Below are the code and all the weights of a small trained network. Each question names an input and a target symbol and asks about switching units off, where a switched-off unit gives its printed mean instead of its output.

import numpy as np


def w(rows, s, z=0):
    codes = np.array(rows[::2]) - 128.0
    scale = np.full(codes.shape[1], s)
    scale[-1] = z or s
    return codes * scale


def norm(h):
    return h / np.sqrt((h * h).mean(-1, keepdims=True) + 1e-5)


def f(y):
    return y / 2 * (1 + np.tanh(0.7978845608 * (y + 0.044715 * y**3)))


def softmax(a):
    e = np.exp(a - a.max(-1, keepdims=True))
    return e / e.sum(-1, keepdims=True)


def log_softmax(a):
    a = a - a.max(-1, keepdims=True)
    return a - np.log(np.exp(a).sum(-1, keepdims=True))


def net(x, mask):
    ids = ['ΓΛΠΣβεζηθμτφψ'.index(c) for c in x.split()]
    T = len(ids)
    res = E[ids] + P[:T]
    r = norm(res)
    for j in range(2):
        rows = slice(4 * j, 4 * j + 4)
        q, k, v = (r @ M[0][rows].T for M in (Q, K, V))
        z = softmax(np.where(np.tri(T) > 0, q @ k.T / 4**0.5, -1e9)) @ v
        o = O[0][rows]
        res = res + np.where(mask[j], z, o[:, -1]) @ o[:, :-1]
    y = f(norm(res) @ A[0][:, :-1].T + A[0][:, -1])
    res = res + np.where(mask[2:26], y, B[0][:, -1]) @ B[0][:, :-1]
    return log_softmax(norm(res)[-1] @ U[:, :-1].T + U[:, -1])


Q, K, V, O, A, B = {}, {}, {}, {}, {}, {}
E = w([
[31,151,153,105,145,92,111,219,128,101,157,54],'Γ',
[115,47,115,166,222,190,39,178,51,131,70,128],'Λ',
[160,39,157,149,78,184,136,81,224,127,123,100],'Π',
[88,72,124,131,93,143,150,83,184,33,113,126],'Σ',
[140,127,147,239,60,143,169,96,110,134,73,132],'β',
[152,186,160,171,77,145,165,135,97,60,90,161],'ε',
[64,184,110,77,37,197,10,126,142,193,166,215],'ζ',
[174,150,79,230,67,77,200,116,125,130,72,167],'η',
[104,97,92,137,121,85,121,136,243,169,68,153],'θ',
[80,124,40,147,131,45,108,148,200,75,61,169],'μ',
[155,159,132,178,147,139,247,151,141,178,108,170],'τ',
[191,114,215,110,140,125,228,123,93,137,110,167],'φ',
[170,181,138,154,160,81,162,47,134,148,109,98],'ψ',
],0.0013)
P = w([
[95,159,66,11,130,202,183,130,92,103,32,56],'0',
[104,144,117,97,130,169,148,121,129,117,79,86],'1',
[107,138,130,128,124,141,128,128,145,132,128,118],'2',
[108,129,160,149,118,114,110,137,168,127,167,142],'3',
[94,111,180,184,125,97,72,139,168,116,213,172],'4',
[93,96,185,187,139,77,44,163,161,111,255,187],'5',
],0.00095)
Q[0] = w([
[179,165,87,86,163,130,118,160,24,170,132,99],'h0',
[185,188,141,132,69,164,198,77,123,132,56,117],'h0',
[198,187,130,112,106,164,140,159,3,148,164,112],'h0',
[99,90,238,231,95,163,106,108,155,41,135,159],'h0',
[130,151,210,230,46,79,197,119,171,91,139,218],'h1',
[68,109,97,135,121,77,86,142,182,117,150,163],'h1',
[103,90,131,113,138,123,47,130,137,132,193,127],'h1',
[185,201,95,128,148,146,155,160,82,193,85,117],'h1',
],0.0047)
K[0] = w([
[109,98,78,56,130,187,140,118,135,107,61,51],'h0',
[183,227,77,90,117,72,202,79,140,153,2,125],'h0',
[100,111,39,28,106,137,132,137,166,127,38,90],'h0',
[123,148,138,175,165,13,70,181,156,169,147,221],'h0',
[186,164,192,200,166,36,169,84,156,173,220,154],'h1',
[118,87,203,171,107,145,84,154,128,123,227,142],'h1',
[55,66,101,145,114,107,25,208,160,74,172,208],'h1',
[132,128,109,37,130,155,206,78,114,104,88,95],'h1',
],0.0037)
V[0] = w([
[143,71,186,80,236,93,193,80,117,134,137,98],'h0',
[106,99,122,38,103,151,211,183,120,98,104,209],'h0',
[151,208,167,196,115,144,184,155,63,116,144,158],'h0',
[65,110,89,134,46,118,190,81,191,205,85,95],'h0',
[114,226,209,43,174,111,109,102,174,187,161,83],'h1',
[71,136,214,76,103,175,146,174,36,35,151,111],'h1',
[70,194,97,164,118,13,73,56,181,3,140,128],'h1',
[45,161,30,149,187,61,143,241,124,167,93,152],'h1',
],0.0016)
O[0] = w([
[120,130,25,214,128,108,82,85,102,165,111,206,170],'h0',
[190,142,165,175,67,88,11,100,148,185,201,132,76],'h0',
[139,147,120,113,173,178,69,100,183,83,75,62,132],'h0',
[141,81,122,110,212,102,83,171,76,121,210,132,212],'h0',
[73,120,157,226,168,76,90,43,79,149,120,26,190],'h1',
[138,78,137,178,127,30,118,166,235,243,102,141,83],'h1',
[230,115,78,76,110,183,133,106,88,248,51,41,247],'h1',
[171,52,163,191,79,227,180,81,168,77,196,89,99],'h1',
],0.0017,0.0016)
A[0] = w([
[128,173,126,108,128,156,109,152,56,148,169,146,106],'n0',
[136,108,143,134,111,118,130,134,114,99,129,123,180],'n1',
[122,120,131,148,112,139,107,101,160,111,139,109,178],'n2',
[124,139,101,140,128,135,111,166,140,116,116,123,166],'n3',
[159,127,121,97,125,176,151,118,116,115,142,91,109],'n4',
[160,107,153,122,97,141,128,127,133,165,127,136,103],'n5',
[97,169,160,123,145,144,162,162,125,127,173,94,92],'n6',
[111,149,125,104,107,101,162,130,96,180,102,97,163],'n7',
[90,150,118,103,93,180,120,152,96,143,123,130,150],'n8',
[133,170,152,133,130,150,112,141,85,96,140,117,67],'n9',
[119,148,121,172,123,82,113,120,131,135,107,133,65],'n10',
[152,160,142,126,123,139,133,182,81,121,131,141,84],'n11',
[62,140,154,143,164,70,101,142,146,121,152,97,97],'n12',
[108,118,105,146,178,168,141,130,97,133,78,130,101],'n13',
[109,163,144,170,112,153,114,120,102,109,139,92,87],'n14',
[152,130,124,122,141,143,101,151,127,180,129,141,129],'n15',
[139,139,121,152,123,164,115,121,129,135,132,88,103],'n16',
[142,114,131,115,136,137,167,129,109,105,167,114,76],'n17',
[126,152,122,147,122,129,139,159,121,166,109,136,147],'n18',
[84,150,135,97,159,92,113,157,95,100,150,190,77],'n19',
[111,117,97,130,166,144,118,122,103,125,80,123,139],'n20',
[142,214,139,178,197,117,150,54,1,152,100,83,7],'n21',
[106,146,153,163,121,151,143,114,139,107,162,143,98],'n22',
[151,116,122,83,119,100,123,151,123,168,142,153,116],'n23',
],0.0041,0.0015)
B[0] = w([
[130,127,103,198,80,97,109,79,241,163,106,121,124],'n0',
[88,137,115,167,198,118,134,94,89,186,140,120,133],'n1',
[147,202,117,175,184,104,134,106,73,155,162,108,139],'n2',
[102,129,205,101,146,113,135,65,89,122,186,106,134],'n3',
[178,170,154,186,113,149,107,206,115,184,146,177,135],'n4',
[140,164,41,126,123,117,161,100,94,119,66,80,123],'n5',
[25,87,110,66,42,129,87,114,137,69,145,159,124],'n6',
[162,114,112,148,192,111,121,152,144,36,195,133,149],'n7',
[140,160,160,195,162,74,87,51,112,141,144,173,129],'n8',
[147,59,30,115,153,125,149,129,154,167,142,131,127],'n9',
[148,105,196,83,115,154,132,158,145,196,185,144,131],'n10',
[110,69,86,130,112,168,142,75,116,165,100,50,121],'n11',
[183,145,134,143,34,140,176,172,7,105,130,106,137],'n12',
[77,125,172,150,110,156,129,59,83,108,84,112,158],'n13',
[161,65,87,69,153,43,145,150,153,126,154,177,137],'n14',
[99,132,106,84,89,113,132,81,121,33,76,139,126],'n15',
[166,161,171,117,107,77,149,166,136,114,107,142,137],'n16',
[92,154,115,126,122,133,81,165,150,211,148,137,122],'n17',
[116,130,161,77,145,133,90,96,132,82,134,99,130],'n18',
[233,149,224,243,156,127,167,181,195,196,114,95,119],'n19',
[72,133,184,178,115,180,158,63,105,118,123,142,161],'n20',
[199,220,79,195,237,125,68,104,121,6,248,65,255],'n21',
[119,143,58,118,150,75,184,110,156,53,74,148,122],'n22',
[153,102,121,118,165,69,160,82,61,94,113,189,122],'n23',
],0.0016,0.0069)
U = w([
[154,66,65,185,109,89,184,95,187,221,102,8,90],'Γ',
[54,130,65,156,112,120,235,133,244,66,152,205,122],'Λ',
[205,126,250,190,141,43,204,195,112,153,114,188,168],'Π',
[161,53,38,24,141,43,135,81,56,103,87,202,156],'Σ',
[122,108,170,62,166,171,104,186,165,112,130,139,36],'β',
[167,191,180,43,103,118,87,130,208,104,15,51,102],'ε',
[66,105,153,84,49,90,145,212,50,90,191,42,108],'ζ',
[144,128,130,73,131,202,77,181,153,139,152,149,7],'η',
[108,111,66,148,130,158,92,166,84,236,205,187,64],'θ',
[222,173,57,141,56,224,165,163,87,170,95,147,113],'μ',
[177,185,94,202,203,117,77,82,107,42,207,74,228],'τ',
[99,161,151,157,48,52,3,65,190,184,158,184,78],'φ',
[32,101,190,171,128,206,133,43,47,135,49,127,212],'ψ',
],0.0038,0.0013)

Each question gives the input, a string of symbols that net reads in full, and the target symbol t.
The units are the heads (4 rows each of Q, K, V and O) and the neurons (one row each of A and B). Each row of codes is followed by its name. A weight is (code - 128) times the scale printed after its matrix; where a second scale follows, it is the last column's (O, A, B and U).
mask holds one flag per unit, heads first, then neurons. A switched-off unit (its flag False) gives its mean, the last column of its rows in O or B, instead of its output. The means were averaged over made-up inputs and are rounded, as every weight is.
A unit's drop is (log p(t) with every unit on - log p(t) with that unit switched off) / (log p(t) with every unit on - log p(t) with every unit switched off).
The circuit of an input: a set's keep is (log p(t) with only the set's units on - log p(t) with every unit switched off) / (log p(t) with every unit on - log p(t) with every unit switched off). Starting from the 12 units with the biggest drops (on a tie, the unit counted first), units are removed one at a time, each time the one whose removal leaves the highest keep (on an exact tie, the one counted first), for as long as the keep stays at least 0.8.
circuit, biggest first: the units of the circuit, biggest drop first
unit that matters most: the unit with the biggest drop
k most important neurons: the k neurons with the biggest drops, biggest first
which heads matter: for each layer, one digit per head in row order, 1 if its drop is at least 0.15 and else 0, layers parted by /
input Γ ψ ε Σ, target ε: unit that matters most -> n21
input Λ ε ψ Σ Σ η, target μ: circuit, biggest first -> (h1; n21; h0)
input Π β β, target ψ: circuit, biggest first -> (h1; n21; n11; h0)
input β Λ ψ ψ Π Σ, target Π: circuit, biggest first -> (n19; n21; h1)
input β ψ Γ Λ Λ, target ψ: which heads matter -> 10
input Λ ψ Σ, target ψ: which heads matter -> 00
input Σ β Γ φ, target Π: circuit, biggest first -> (h1; n21)
input Γ Σ Σ θ θ, target θ: 2 most important neurons -> (n21; n17)
input φ ψ μ Σ, target μ: circuit, biggest first -> (h1; n21; n4)
input ψ ψ Λ Σ ε, target ε: which heads matter -> 11
input Π β Λ Σ, target Λ: circuit, biggest first -> (n21; h1)
input Σ φ Λ ψ φ Π, target φ: circuit, biggest first -> (n21; h0; h1)
input Σ Λ η, target μ: which heads matter -> 01
input ψ τ Γ, target ζ: which heads matter -> 00
input ψ ψ ζ, target φ: circuit, biggest first -> (n21; n0; n8)
input ψ ψ Π θ, target Π: 3 most important neurons -> (n19; n21; n23)
input ψ θ ψ φ Π, target φ: circuit, biggest first -> (h0; n21; h1)
input ψ ψ Γ Σ θ, target Σ: which heads matter -> 11
input Λ τ η ε μ Σ, target μ: 2 most important neurons -> (n21; n5)
input Σ μ θ θ ψ θ, target ψ: circuit, biggest first -> (n21; h1; h0)
input ψ Λ ψ Σ Λ μ, target Λ: circuit, biggest first -> (h1; n21; h0)
input ψ ψ Σ Λ θ, target Λ: most important neuron -> (n21)
input Λ Σ ζ Σ Σ μ, target Σ: which heads matter -> 01
input ψ Σ Γ ψ θ, target ψ: which heads matter -> 01
input ψ Σ η Λ θ, target Λ: 2 most important neurons -> (n21; n22)
input Λ τ Λ Σ Σ, target Σ: which heads matter -> 01
input φ Σ ψ ψ Σ Π, target Σ: which heads matter -> 01
input ψ ζ ψ Γ Γ μ, target Γ: which heads matter -> 11
input ψ ψ φ Σ, target φ: which heads matter -> 11
input ψ ψ β Γ, target ζ: which heads matter -> 00
